Below are the code and all the weights of a small trained network. Each question names an input and a class and asks about switching units off, where a switched-off unit gives its printed mean instead of its output.

import numpy as np


def w(rows, s, z=0):
    codes = np.array(rows[::2]) - 128.0
    scale = np.full(codes.shape[1], s)
    scale[-1] = z or s
    return codes * scale


def norm(h):
    return h / np.sqrt((h * h).mean(-1, keepdims=True) + 1e-5)


def f(y):
    return np.maximum(y, 0)


def log_softmax(a):
    a = a - a.max(-1, keepdims=True)
    return a - np.log(np.exp(a).sum(-1, keepdims=True))


def net(x, mask):
    res = np.array(x, float).reshape(1, 3) / 4 @ E
    u = 0
    for l in range(3):
        y = f(norm(res) @ A[l][:, :-1].T + A[l][:, -1])
        res = res + np.where(mask[u : u + 6], y, B[l][:, -1]) @ B[l][:, :-1]
        u += 6
    return log_softmax(norm(res)[-1] @ U[:, :-1].T + U[:, -1])


A, B = {}, {}
E = w([
[212,86,71,17],'x0',
[253,171,209,218],'x1',
[214,247,61,170],'x2',
],0.0047)
A[0] = w([
[93,167,97,206,63],'L0N1',
[70,144,80,148,169],'L0N2',
[150,122,134,170,2],'L0N3',
[163,169,226,58,183],'L0N4',
[8,28,130,161,162],'L0N5',
[182,83,100,41,72],'L0N6',
],0.011,0.0081)
B[0] = w([
[55,223,91,195,159],'L0N1',
[35,193,161,88,195],'L0N2',
[105,2,235,173,128],'L0N3',
[225,30,106,163,199],'L0N4',
[63,181,222,30,254],'L0N5',
[177,114,10,72,171],'L0N6',
],0.008,0.0084)
A[1] = w([
[124,104,81,55,48],'L1N1',
[188,196,121,242,171],'L1N2',
[66,169,145,98,1],'L1N3',
[176,33,254,106,24],'L1N4',
[39,92,114,118,9],'L1N5',
[112,184,27,119,64],'L1N6',
],0.0096,0.0039)
B[1] = w([
[161,131,123,158,171],'L1N1',
[108,5,116,210,255],'L1N2',
[85,94,119,101,193],'L1N3',
[189,244,159,171,197],'L1N4',
[55,126,175,108,157],'L1N5',
[181,198,97,92,177],'L1N6',
],0.011,0.0054)
A[2] = w([
[95,187,26,123,75],'L2N1',
[99,229,22,166,2],'L2N2',
[110,124,97,254,153],'L2N3',
[198,95,62,164,191],'L2N4',
[38,58,120,89,63],'L2N5',
[154,139,200,54,128],'L2N6',
],0.0085,0.0046)
B[2] = w([
[214,254,84,155,164],'L2N1',
[108,192,61,188,158],'L2N2',
[19,90,153,192,227],'L2N3',
[85,28,124,24,254],'L2N4',
[63,192,245,167,173],'L2N5',
[238,94,81,232,199],'L2N6',
],0.0074,0.0057)
U = w([
[179,57,129,168,206],'0',
[218,183,230,135,127],'1',
[252,56,46,33,106],'2',
[65,231,67,179,1],'3',
[192,227,19,17,61],'4',
[68,111,144,178,34],'5',
[54,208,201,25,183],'6',
],0.014,0.008)

Each question gives the input, the list of numbers given to net, and the class t.
The units are the neurons (one row each of A and B). Each row of codes is followed by its name. A weight is (code - 128) times the scale printed after its matrix; where a second scale follows, it is the last column's (A, B and U).
mask holds one flag per neuron, layer by layer. A switched-off neuron (its flag False) gives its mean, the last column of its row in B, instead of its output. The means were averaged over made-up inputs and are rounded, as every weight is.
A unit's drop is (log p(t) with every unit on - log p(t) with that unit switched off) / (log p(t) with every unit on - log p(t) with every unit switched off).
The circuit of an input: a set's keep is (log p(t) with only the set's units on - log p(t) with every unit switched off) / (log p(t) with every unit on - log p(t) with every unit switched off). Starting from the 12 units with the biggest drops (on a tie, the unit counted first), units are removed one at a time, each time the one whose removal leaves the highest keep (on an exact tie, the one counted first), for as long as the keep stays at least 0.8.
units of the circuit, in order: the units of the circuit, biggest drop first
top k neurons: the k neurons with the biggest drops, biggest first
top k neurons in layer l: the k neurons of layer l with the biggest drops, biggest first
drop when u is switched off: that unit's drop, to one decimal
input [7,2,-7], class 2: units of the circuit, in order => [L0N6]
input [-7,3,7], class 5: units of the circuit, in order => [L1N2; L2N3]
input [4,8,-7], class 2: top 4 neurons in layer 0 => [L0N4; L0N5; L0N2; L0N1]
input [1,1,-8], class 1: units of the circuit, in order => [L1N4; L0N2]
input [-1,1,8], class 0: top 2 neurons => [L1N2; L0N5]
input [4,0,3], class 2: top 2 neurons in layer 0 => [L0N2; L0N5]
input [5,-4,-1], class 4: top 3 neurons => [L0N6; L1N2; L0N4]
input [-5,4,-3], class 1: top 2 neurons in layer 1 => [L1N4; L1N2]
input [1,2,-8], class 1: top 2 neurons => [L2N6; L1N4]
input [-1,-1,4], class 3: top 2 neurons => [L0N5; L0N4]
input [7,0,8], class 2: top 3 neurons => [L0N5; L0N2; L2N4]
input [-5,6,-2], class 0: top 2 neurons => [L0N5; L1N2]
input [7,-6,-1], class 4: top 2 neurons in layer 0 => [L0N6; L0N4]
input [0,5,-7], class 1: units of the circuit, in order => [L1N4]
input [6,6,-6], class 2: top 2 neurons in layer 0 => [L0N6; L0N5]
input [-1,1,-2], class 1: top 2 neurons => [L2N6; L0N2]
input [7,7,1], class 2: top 2 neurons in layer 0 => [L0N6; L0N1]
input [-2,3,-7], class 1: top 2 neurons in layer 0 => [L0N2; L0N4]
input [5,-4,3], class 4: top 2 neurons in layer 1 => [L1N2; L1N6]
input [-1,6,1], class 0: units of the circuit, in order => [L0N5]
input [4,0,6], class 2: top 2 neurons => [L0N5; L0N2]
input [0,-3,5], class 4: top 2 neurons => [L0N5; L1N6]
input [8,8,-5], class 2: top 2 neurons in layer 0 => [L0N6; L0N5]
input [-4,6,-1], class 0: drop when L1N2 is switched off => 0.1
input [-2,7,-7], class 1: drop when L1N4 is switched off => 0.4
input [7,-1,-6], class 2: drop when L0N6 is switched off => 0.4
input [-3,6,-7], class 1: drop when L1N4 is switched off => 0.2
